Rows near named flat spaces through zero
pf_tz: [-172 -148  -30  148  110 -162  134 -184 -271 -120 -198 -104  135 -100
   96   26 -146 -196   88 -231    5]
cj_ms: [ -51 -143 -348   -7  123 -170    0 -339 -258   86 -173  273  174 -747
   53  310  -87   90   73  -22 -231]
cp_lb: [ 159  -67 -217  -19  142   39 -138   17  -90    3  -20  240  132 -392
 -118  378   55   42  170   70 -187]
nt_sd: [ 277  270  -51   23 -111   33  113  -10  350  446  206  -82   50   73
   57   31  192   55 -335  209  -11]
rd_hd: [ -23  -55 -354  -53  -81   16 -174 -142 -176   48   99  257  199 -403
   99   98   83   39   19   85 -249]
rd_hd: [ 183  525 -272   89  -24  148  -35 -166  210  181  -15 -534 -141 -143
  280  -69 -130   46 -303  -10 -181]
fs_gl: [-269 -147  128  -59  -47  -58   50  -66   -8    2  -25  -40 -144   61
  -10 -222 -118   62  -54   27   82]
cp_lb: [-367   48  225 -295  -80  155 -158   32  147   -4  -39 -159 -377  171
  -87 -473 -351  348  -19   38  -20]
cp_lb: [ -9 -61  37  10  40 -60  14  72  -2 -17 100  52  42  28 -43   1 131  56
  47 131  19]
cj_ms: [-111  -22   17   25  -40   88   80  150  -63 -187  133  114 -146   93
   92 -247   42  176  170  160  215]
pf_tz: [ -51   80 -206  148  -60 -135  167 -335 -133   76 -152   -3   73 -332
  265   48  -29  -46  -78 -195   13]
nt_sd: [ 497  324 -294   56    2   -1   87 -242  233  359  -98 -301   18 -249
  140  287 -116 -244 -541    2 -187]
pf_tz: [ -68 -107   -7 -153  -49   57 -299   18  -17  -45    1   24   24   -1
 -142   53  -28  -73  -19  -40 -218]
cj_ms: [-239  103   23 -276 -235   81 -339 -157  254  110   45 -457 -361  105
   21 -389 -223   41 -508   91 -259]
pf_tz: [-136  -12  130 -103  -83  -96  -60  -73  134   61   24 -153 -146   87
  -30 -164    8   62 -214   60  -27]
rd_hd: [ -25  159 -475  144   -9    8  -71 -459   37  345 -142 -164  -24 -773
  198  341  -47   25 -207  -60 -291]
pf_tz: [-109   82 -265  -21 -337  -13 -229 -381   32  205  -37   49   29 -342
  185   89  129  -88 -278 -212 -217]
fs_gl: [ 252  140 -211  -54  -38  -79 -145 -112   92  104   62   -9   68 -257
   36  203  169  -11 -245  108 -225]
fs_gl: [ 363   83  221  -86  107   43  -46  277  359  170  111 -100  -41  293
 -300  206  133  -26 -154  203  -15]
nt_sd: [ 231   34  -29   91   11   84   91   65  109  220   43   33  144   82
  -52  211   59 -172  -59    0   19]
rd_hd: [-170 -101 -111 -140  110  -87  -39 -120 -128  106   12   75  129 -270
  -29  -78 -159  195   37  145 -226]
cp_lb: [  36  -11   72  120   64   46   47  113  -10  -68   -6  -92   31  171
  -31   60   32 -128  100  -65   82]
fs_gl: [-183  105   60 -206 -224  -93 -227 -227  284  231   44 -238 -226  -44
    0 -190   40  147 -435   67 -194]
nt_sd: [ 124  -61  -50  101  345   82  195   33  -10  120 -166 -237  -17 -115
 -113  202 -380 -122   29   66  -27]
rd_hd: [  76  120  -10  104  -25  138   94  114   76  -25   68  -62 -115  117
   82  -62   30   18   33   53  164]
pf_tz: [ 148  154 -141 -145  -85  -64 -111 -136  157  194   69   23  -19 -234
   30   46   82  141 -276  150 -190]
cj_ms: [ 238   16  147  133  259   26  116  325  177  120  162   40  112  134
 -240  291  270  104  228  243   94]
cp_lb: [ 251   32   89 -144  319  209   32  381  191   96  124  -49  -97  126
 -292   34 -215  217  101  421  -34]
pf_tz: [  56   -7   -1   -5  153   70  103  115 -137 -189  -90   84  -36  -15
   -7  -30 -198   70  224   -6   98]
nt_sd: [ 81  55 109  52  -9  54  58 136 101  36  77 -49  13 243 -32 -21  83 -41
   9  21  98]
cp_lb: [ 191  138 -245   28  -13 -139   78 -232   20  219   18  -64  152 -272
  161   99   36  -50 -292   76 -163]
cj_ms: [ 138   24  101    5  119   -6   96  122   40   -4    5 -120   37  204
  -65  -15  -77  -74  -26   52   34]
nt_sd: [ 396  235 -178   -8   98  -53   68 -149  375  472   23 -209  -79 -343
  -41  326   33   60 -455  279 -175]
fs_gl: [  58   84 -188  -88  -84   97    0   33  -60  -20  161  117   15  -44
  151 -218  -50  116  -47  198  -29]
fs_gl: [ -27   -5  -93   51  -31   29   12  -41 -156 -127  -76  189   40 -142
   85   52    6   16  186 -145   56]
fs_gl: [ 197  121  102   97   26   -4  183   48   67  -74 -112  -73  -98  147
   43   46  -26  -94  -28 -121  213]
nt_sd: [  99  -89  474  116  123 -101  127  245   76 -183 -113 -242   21  642
 -212   57   50 -335   56 -234  237]
nt_sd: [ 233  -91  227  116  -29  -86  -42  121   97   57  -25   81  270  325
 -219  401  337 -384   14 -260   38]
cp_lb: [ 100   75  160    7   23  111  -36  216  126 -110   33 -115 -129  285
  -90  -22   32  -23   46    9  106]
nt_sd: [ 103  243 -109  183 -116   34 -107  -68  -51  -87  -39 -171  179   90
  185  106  183 -237   19 -340  -75]
cp_lb: [  67   79 -316   79  -13  -91  278 -437 -185  159 -279 -102   76 -372
  320   -8 -412 -210 -285 -214  -50]
fs_gl: [-682   80  -85  -52 -236  -29 -133 -448 -152 -120 -188 -412 -317 -174
  356 -580 -351  146 -147 -271 -101]
nt_sd: [ 271  274  280  132  -27  211  119  404  209 -213  115 -361 -162  777
   38 -234   44 -194  -23  -33  317]
rd_hd: [-166 -159  161 -184  -71  -39   61   61 -121 -239  -31  262 -167  109
  -12 -312 -143  169   98   35  195]
fs_gl: [-331 -107  109  -28  -76  -36 -150  -45  -67 -141  -22  -84  -86   72
  -10 -163   17   30   74 -107  -21]
cj_ms: [-129 -195 -109   -2  100  -50   71  -32 -297  -83  -38  370  203 -262
    1   53  -50  115  327   -9   -6]
cj_ms: [-149  -43   13 -107 -164 -119 -102 -154   40   54   17  137  -57 -142
   14  -50  135  132 -105   -3  -42]
rd_hd: [ 420  214  -97   17    6  -36   68  -25  157  115   -9  -54   26  -51
   43  200   71 -103 -257   39  -26]
cj_ms: [ 207  123 -294  241  152  142   36  -52  -54   46 -106 -131   69 -303
   86  365  -52 -168   86  -92  -76]
cp_lb: [ 437  -23 -272  -54  125  -76  -77  -63   68  273   37  215  255 -423
 -147  536  136  -92 -175  192 -289]
cj_ms: [-105 -226 -145   27   58  -37  -60  -99 -139   58  -42  284  112 -392
  -86  280   67   31  173    7  -92]
nt_sd: [-145 -208  302 -149   37  -22 -120  239  -15 -163   83   48   13  379
 -237 -155   20   11  135   59   18]
pf_tz: [-181  -83   -3 -192  -60   29 -175   -3 -141 -208  -28  120  -79  -36
   -9 -204 -144  119   87  -20  -78]
rd_hd: [-170 -202  252   37  -90    4   31   64    5  -66  -66   83  -69  260
 -111  -15   38 -136   91 -179  204]
rd_hd: [ -64 -214  314  -45   81 -103    5  205  -78 -204    3   52   89  385
 -197  -59   46 -106  157  -51   98]
pf_tz: [-112  -13 -111  -86 -217  -65 -158 -234   -4  -60  -25 -236 -162  -37
  160 -195  -87 -184 -408  -38 -125]
fs_gl: [  75  -18 -176  133  201   21  215  -71 -129  144  -75  -60  179 -180
   62  118 -222  -95   54   17  -46]
cp_lb: [  4 -93  18 -69 136  -8 107 134 -49 -62  86 142 -47 -41 -58 -97 -64 203
 118 273  76]
rd_hd: [-104  -28   14 -149  148 -105  173  -86  -96  -50 -101  -41 -133 -133
   46 -276 -365  233  -39  151   18]
cj_ms: [ -74   -5  218   26 -246   40  -35   82   72 -105   31   51  -74  384
   15 -128  180 -127   -4 -203  208]
cj_ms: [-125   -5   48 -234 -135 -106 -209 -219  188  119  -55 -266 -244  -56
  -44 -148 -137    4 -462   50 -207]
pf_tz: [-141   13 -157  -85  -94 -155  -42 -356  -96   47 -158  -10  -27 -354
  150  -54 -135   42 -191 -124 -152]
fs_gl: [-120  179  180  -12 -269  125  112   80  116    5  111  -36 -127  453
  171 -454    9   79  -47  -80  259]
rd_hd: [   9  -12 -182   29  -76   23  -41 -141  -56   98  -12   13   94 -155
   86   74  -26 -133 -106  -57 -112]
cj_ms: [ -14  221 -290  -41 -206  -70  -97 -379  -37  126  -79  -65   51 -334
  280  -52  -36    0 -275 -167 -220]
pf_tz: [-104  -59  152  107  189  -27  289  134 -200 -296  -97  -32  -74  176
   63 -220 -198   68  294  -31  290]
cp_lb: [ 117  -24  -27  126  162   52  142  129  -99 -126  -25   -2   30   26
    5   83  -58  -70  168   27  114]
pf_tz: [-171 -231   22 -137  151  -57  158   -5 -318 -295 -153  116  -88  -55
   25 -288 -447   71  142   45   94]
cp_lb: [ 463   -3  140 -101   34   70  -26  281  276  124  110  133   10  244
 -278  277  147 -128 -153  183   38]
fs_gl: [  -6 -264  252 -180  165   19 -170  229  179  114   42  147  -48   56
 -467  243   45  104  104  201  -84]
rd_hd: [-165   92 -203  -47 -159   45 -370 -194   54  185   52   54   97 -349
    7  170  223  132   10  -94 -336]
nt_sd: [  75  -77    1  -75   36  -22  -17  -10   47  162   12   30  101   -9
 -113   95  -51  -72 -110   63 -112]
[  74   15  -57 -107   13  -24  -82  -39   89  150   41   33   27 -133
  -73   79   11   74 -120  122 -151]
cp_lb
[ -34  -10  343  -11 -144   -5 -129  161  249    9   94 -173  -80  506
 -162  -50  242 -142 -120  -76   85]
cp_lb
[ 111  389 -172   28  -76  177   47  -89  156  161   22 -388 -125   42
  250 -229 -213   20 -268   15  -65]
rd_hd
[ 318   95 -487   35  321   45   89  -22 -186   73   36  205  212 -653
   74  303 -110  209  172  316 -223]
cp_lb
[-393    1  -72  -55 -307  -87 -107 -307 -151 -162  -69  -28 -153 -105
  283 -366  -38   48 -121 -208    4]
pf_tz
[-252  -17  105   38  -76   34 -144   40  -75 -175   11 -102   -6  192
   21 -149   72  -18  160 -167    2]
fs_gl
[ 146  -35  114   40  174  -70  129  143   71   11   25   72    3   14
 -139  156  103   90  101  147  106]
rd_hd
[-193  111  250   45 -200  -38  -96  101  169  -26  209 -200  -37  451
   41 -277  342   48  -43  -20   89]
cp_lb
[  95  176    7   83  -35   44   -8    6  145   -1  -10 -175 -142   34
   55   45   86   -6  -80  -36   59]
cj_ms
[  91  100  158   67    8  113  103  168  214   69   51  -88 -160  226
  -60   -7   56   47    7   61  194]
pf_tz
[-115  135  258   49  -21   50  138  127  118 -207  -32 -253 -364  335
   75 -333  -74  131   31  -19  316]
pf_tz
[-315 -161  335 -215    0  -58  -72   62   70 -119  -42 -137 -280  260
 -166 -341 -195  148  -46   60   57]
pf_tz
[-142  -36  -74 -281 -226  -27 -253 -213  113  219   27  174  -72 -249
  -48  -58   -6  172 -247   54 -231]
pf_tz
[  45 -289   50   70  118   44  109  179 -206 -211  -66  361   63    0
 -135  200  -10 -111  335  -38  202]
cp_lb
[ -24 -153 -165 -113   75 -127  141 -174 -145   89  -50  229   38 -373
   38  -20 -199  126  -70  174  -53]
cp_lb
[ 225  159   22  137 -168   47   74   45   88  -13   26   17   36  224
  114   71  207 -205  -79 -169  172]
nt_sd
[-524 -413  270 -182   35 -127 -178  130 -164 -153  118  366   51   30
 -269 -164  156  341  416  126  -12]
nt_sd
[ 110  249 -272 -134 -214   34 -303 -108  127  191  237  -12  126 -163
  122  -32  234  105 -264  149 -343]
fs_gl
[-107 -125  164 -217   10  -85   16   10    3   25   13  -73  -19  219
  -87 -291 -237    8 -175  110  -54]
nt_sd
[-146  -96   -5  113  -24  -71  111  -99 -190 -152 -117   87   15  -64
  111  -23  -16  -64  139 -185  138]
fs_gl
[ 193  122   96 -132 -291  -34 -128   62  240  157  228  111   90  304
  -17  -65  337  -53 -295   61  -29]
nt_sd
[ 368  107 -189  163  252  -44  173  -50  -26  136 -120  -47  204 -265
    2  410  -45 -138    6  -20  -80]
pf_tz
[  37  184 -111    8   65   89 -119   85   91  111  172  -59   76  -94
   -4   31  147  225  100  177 -162]
rd_hd
[  91   81 -116 -155 -173 -105 -126 -147  116  192  112  170   61 -197
   32   31  193  124 -247  118 -166]
cp_lb
[ -12 -195  129   93  208  -93  181  156 -107 -240  -40  143 -105  -35
 -100   87   49   91  266  120  249]
rd_hd
[ 298  243 -195   65 -119   -8 -205 -159  150  172  -21 -172  147 -120
   61  333  210 -255 -287 -178 -258]
rd_hd
[  99  -96  264  -50   15  -46   37  186   98   41   55  109  103  338
 -203   50  118  -77   28    3   89]
rd_hd

Rows near named flat spaces through zero
gr_mg: [ -99  -34   35   87 -388  -31  342  121  125   -6  156  116  281 -108
  215  -22   75 -304   42  350    7]
ls_pb: [ -13 -260 -215 -209  -64  -76  499 -298   -6   66  395  -29    2  -55
 -175  -91  187  129 -116   26   30]
ls_pb: [-107 -245   16  338 -244 -239   44  186  147   44   26  171   90  -98
   -9 -163   49 -247  -97  220 -106]
rj_dm: [ 211 -123 -160 -368 -250  219  537 -256 -249  -62  371  -61 -129  -62
  -81   32  279  204   84 -151 -268]
gr_mg: [-203   17  182  209   50  -73 -120   35  -50   92 -148  -10    4   94
  186  -12  115   64  -65 -103  -63]
ls_pb: [  13  -56  200 -358 -150   42  320  -41  105  -15  421 -328  544 -286
  166   98 -179 -266   86    2  -21]
bh_qf: [ -48  121   38  220   -2 -192 -228  175  271   34 -215  130  226    4
  100   72 -137 -248   24  230  193]
bh_qf: [ -23  -60  -45   46 -102   36  130 -130   91  -26   24  -18   78   53
   93   57   16   34   70   -6    0]
zz_pg: [-143 -176  -23  348 -308  -18   89   84  291  -52  -63   58  298    5
  239   17  -97 -227  169  302   13]
bh_qf: [   6  204 -122 -290  171    0 -186 -152  -36  -70   73  -96  -63   -9
   50    6  -56   56    4 -168   89]
rj_dm: [ -36   21   39 -211  -37   -1 -149 -131 -148  -25  210  -86 -176  -51
   42 -102   48  -51 -119 -243 -122]
zz_pg: [ -56  128 -114 -106  437 -230 -495  -75 -113   34  -89  -18 -315   33
 -160 -145    6  188 -206 -312   45]
gr_mg: [-143  -55  241  141  -75   24   56  217 -165   42   11    0  -20  -63
   77 -138   74  -63 -101   22 -159]
gr_mg: [ 244   82 -221 -312  107  331  -15 -131 -145 -169    3 -153 -102    7
  -47  134 -134  242  308 -107  -25]
zz_pg: [  69  -47 -126  -85 -183   78  289 -286  133  -60  130  -26  108   58
   92  132   40   53  110  -38   20]
zz_pg: [  49   -7   60 -112  -69  -26 -156   47 -186   41   75    9  -99 -128
    7  -34   35 -162   -4   39  -80]
ls_pb: [ -96  -88  -69   99  -91 -319   75  -23  227  102  -31   38  174  -22
  -29   34  228 -181  -88  126  -24]
gr_mg: [ 172   -2   35 -222   54  -86  108  -86  -32   55  234    0  -37  -53
 -208   -6   31   83 -171 -249  -46]
rj_dm: [   9  138   88  -28   68  467 -196  109 -180  -96 -155 -147  -12  141
  235  127 -205  212  329  -58   -6]
ls_pb: [-240  120  229   60  440 -122 -448  230 -159  207 -196  -51 -178   97
 -125 -129   27   66 -277  -73  131]
ls_pb: [-191  242  -63  272  186  126 -221  103  125  -86 -347   86   21  239
  246   18 -174  184  130   90  249]
ls_pb: [-241  143    4  125    7    9 -180  -88   22    6    3  137 -175  218
  206 -123   10   80 -155  -94  160]
bh_qf: [-153  -98   16  120  -30   -4 -297  186 -214   -6 -164  -77  -36 -155
  183  -82   24 -178  186  228 -155]
rj_dm: [ 199  139   -5 -304   75 -258  -14   61  -85   86  326  110    0 -120
 -153  -68  123  123 -217 -367 -141]
rj_dm: [-138  -99   14  139 -120 -203   42 -187   24   66  191  186 -188   74
   26 -191  130   18 -304 -165   -2]
zz_pg: [  -2 -246   29   77    7 -299  194 -179  221  107   34 -104  154  -24
 -183   58  171  -16 -159 -157 -125]
ls_pb: [ 126  -65  171  293 -364 -237   99  495  350  134   26  245  519  -78
   23  108   13 -303   39  227 -129]
bh_qf: [-230  310  169  113  252  124 -423  118 -210  -47 -191   18 -122   95
  367 -103 -200  161   19 -134  134]
rj_dm: [ -85  -73  188  205    2 -122 -223  106  -66   92  -21   81  -80    4
   40 -110  -14  -29 -141 -110  -78]
bh_qf: [  -5  195 -168 -465  445   32 -226 -191 -208 -117   18 -261 -237 -147
 -158  -87 -131   34  -46  -83  169]
ls_pb: [ 115   92  -39   98 -346   70  -20  252  239  -48  -37  160  271   26
  150  149  -61 -246  224  258   -5]
bh_qf: [-130   86  238  231   16  -48 -323   14   24   25 -218  -18  -68  147
  184   30   34    3  -84 -275 -123]
rj_dm: [-100 -204  -83  569  -39 -317 -127  147  274  108 -204  367 -124  168
 -193 -166   45  -13 -230  147   79]
rj_dm: [-295 -131  192  690   -6 -121 -283  386  102   74 -353  213   78   55
  190 -165 -180 -129  -10  329   97]
gr_mg: [  -7  420  191  -66  258  237 -615   54 -121 -132  -29    4  -74  100
  371  -24 -523  183   76 -379  208]
gr_mg: [-239   11  217  469   81 -105 -277  407  123   38 -317  115   76   19
   64 -142 -180 -202  -95  264  114]
rj_dm: [ -64  105 -156 -168  202  -47  141 -374  268  -58  -64 -227  137  139
   -3  173   51  147   -3 -188  145]
bh_qf: [-285  -22   32   26  347  112 -113  -33   26  -25 -115 -272   39   73
   35  -77 -187  126   -7    6  188]
zz_pg: [ 134  107 -105 -351   83  252   83 -113 -241  -66  104  -64 -176  -70
  -88   22  -81   30   94  121  152]
ls_pb: [   7  -48  209  -46   83   23 -163  215 -268   56   25  -71 -139 -132
 -110 -121   -5  -58  -97  -63 -164]
zz_pg: [ -36 -312 -123  -79    6  -11  422 -271  158  -26   70 -298  283 -139
  -77  100  -17  -54  145  190   37]
rj_dm: [ 260   70  -64 -137  -77  -80  120   58   46   24   32  127  -52  -26
 -273   80  142  -64  -80   -2  -62]
zz_pg: [  65  -55 -111  -69 -152   50   73   59  -25  -12  214   55   53   13
   54  -29   71  143   88 -115 -168]
gr_mg: [-261  191  247  224  306   76 -513  101  -59  -50 -309 -167   89   77
  416   -2 -295  136  122 -215   54]
gr_mg: [-138  -65   22  313 -100 -111   21  -21  110  -44 -150   84   34    5
  156  -54   -3  -85   -9   88  -13]
bh_qf: [-128   23  189 -118  263   95 -265   11 -165   -4  -41 -254 -125  -51
  -42  -84 -154  -45  -94 -109   35]
zz_pg: [ 181 -321 -421 -128 -241 -296  254 -261    2   29  243  139 -141 -170
 -267  -62  333  -79  -14  121 -180]
rj_dm: [ 160    8 -410 -242  -93  232  380 -283  255  -90  179   30  144  142
  -69  182 -105  132  234  235  338]
bh_qf: [ 259    7 -123 -197 -168 -121  204  -34   74    6  217  149    6 -104
 -219   30   85 -120  -80   30  -22]
rj_dm: [ 412    6 -394 -385  -16   82  278    2  -76  -41  250  130 -115  -42
 -390   42  117  244   97   -8  -61]
zz_pg: [ 138 -142 -213  -57  -99 -233  -40   -8  -74   93  258  241 -154  -69
 -168 -137  148   64 -101  -55 -102]
ls_pb: [  87  163  -55  -63 -123  172 -183  -40    9  -92  -55   60 -144  125
   77   81  -28  -42   87  -51    8]
zz_pg: [ 182 -117  -11  -43  -90  -18  249 -179   98  -30   82  -42   76  -34
 -108  107    8   42   15 -137  -94]
bh_qf: [ 119  -32 -194 -399  105  152  259 -451  -35  -87  212 -216  -84   -4
 -128   85  -23  165   38 -155   99]
bh_qf: [ -52   34  104   31  337  -39 -506  186 -325  149 -170   16 -281    7
  -93 -103  -24  120  -65  -51   22]
gr_mg: [ -13  -70  -81  -83   37 -223  -90 -187  216  -23  125 -103  192 -122
   26    9 -145 -148  -17  -59   79]
rj_dm: [-357  212  228   47  482  110 -580 -131 -211  -98 -469 -356 -278   27
  197  -57 -207  -83  -42  -79  166]
gr_mg: [  29  202    2  -69   70  335    5   62 -131 -134 -143  -56  -25   39
  146   74 -165   94  221  104  106]
ls_pb: [-107 -200  -14   62 -116 -233 -103  172 -195  147   37  101 -267 -103
 -206 -215  369 -210 -217  150 -237]
zz_pg: [ 129    4 -125 -112   91    5   78  -82   86    1   56   59 -139   70
 -305   -8  -26   55 -132   -7  143]
gr_mg: [   9   81  -11 -151 -185  120  188   11  -45  -48  211   47   59  -54
  121  -25  -10  -88   33  107   41]
zz_pg: [ 124 -227  -87  -44 -342   50  366  -55   22  -19  202    8  162 -132
   16   61   83 -123  165  188 -140]
ls_pb: [  45   86   -9  -47   24  169    0   -2   90 -124  -79 -125  199  -39
  140  123 -245  -41  230   88  102]
bh_qf: [-146   31  113  286 -143  154  130  142   18  -99 -184   31  179  -21
  327    9 -131  -90  193  272   45]
zz_pg: [  27  -84  -87    5 -193   61  315 -141  172  -33  164  -17  219   95
  128  100   70  171  112 -135  -94]
gr_mg: [ -19  222  -79 -210  245  166 -337 -243  -74 -125  -14 -161  -64   77
  239   62 -251  217  158 -287  141]
ls_pb: [  19  -76  253  -75 -189 -107  -12  305 -343  175  249  104 -119 -171
  -65 -168  275 -135 -203  -60 -332]
rj_dm: [  98  459   88 -407  287  287 -183  -58 -385 -110  -35 -110 -299   47
   81   38  -29  260    2 -355   10]
gr_mg: [  92  -41  172   57 -108  -18  152  151  -14   40   16   39   96  -89
  -60   25   14 -105  -38   50  -93]
bh_qf: [ -22  204  198   52  141 -140 -273  -10   57   11  -82   62 -157   87
  -44  -52  -53  -29 -296 -313   38]
[ -11   22  293  294    5 -109 -229  356  132   24 -190   26  259  -90
   92   17 -226 -197   14   44  -45]
ls_pb
[-273  104  110  192  374   43 -454  141  -72  -42 -349 -162    0    3
  197  -75 -275   21   90   77  165]
rj_dm
[-188   10  102  311  -59 -188 -133  229  179  134    4  191  129  183
  131  -86   97   95 -154 -128  -48]
zz_pg
[ -70 -315   81  355 -238  -68  226  119  189   78  -21   89  188  -19
  -37  -24  -13 -185   -1  307   -4]
bh_qf
[  48  292   -6 -277  403   44 -304   10 -276   25   42   27 -292   40
  -99  -98  -94  271 -143 -256  159]
bh_qf
[  13   74   68  -27  -27  242 -168   50  -87 -166  -93 -153   60  -88
  231   48 -254  -85  257   29  -41]
zz_pg
[ -74  -36  150   11  -99    2   12   13 -124   15  116  -47    5  -31
  157  -59   90   38  -40 -204 -213]
rj_dm
[   1  -51   71  -20   89  106  -52  185 -104  -45  -85 -154  187 -236
   62   11 -264 -173  226  316   74]
ls_pb
[  87 -123  -39 -171   -8 -105   47  -59 -183  138  159   42 -246  -32
 -283  -64  269   14 -185  -63 -118]
ls_pb
[-273  146  155  342  293  -40 -478  249   20   72 -383  113 -202  174
  -15 -142 -157  -71 -189  174  290]
gr_mg
[  -6  -57 -215  -39 -299   14  226 -349  207  -26  326  198  -77  182
   58  -33   49   30 -103  -48  155]
ls_pb
[ -59  293  -52 -271  528   36 -443 -208  -68  -63 -131 -245 -188  138
  -10   28 -124  310  -58 -459  122]
rj_dm
[ -17  154 -334   49  238 -211 -299 -176   73   22    7  340 -329  196
  -97 -160  -56  255 -194  -99  332]
zz_pg
[-101  206  189  124   93  146 -164  297  -36   35 -195   43   76   91
  140   29 -122  -13   49  146  144]
gr_mg
[ 144   37  -69 -340 -213  301  182  -86 -233  -99  270  -56   -4 -138
  141   47  -65  -61  232  121  -13]
ls_pb
[ -48  200  142  -28  258   58 -470  264 -197  156  -64   34  -76  165
   78    1  -10  271   -7 -241   -1]
bh_qf
[ -30   99   53 -204  111  347   33   33 -396  -81  137  -88 -248   13
   73 -134  -44  283   32 -171  -70]
ls_pb
[ 236   -7   37 -185 -297  134  360  -36  -29  -19  117  -22   49  -22
  -77  175  226  -55   71  -49 -237]
rj_dm
[  33 -245   83  265 -285 -192  232  113  217   50   -1  106   80  -30
 -186  -30  172 -222 -158   80 -207]
bh_qf
[ 180 -303  -67  -10 -274  150  540  -79  -55  -98  257 -102  385 -224
  210   98  -83  176  399   13 -259]
zz_pg
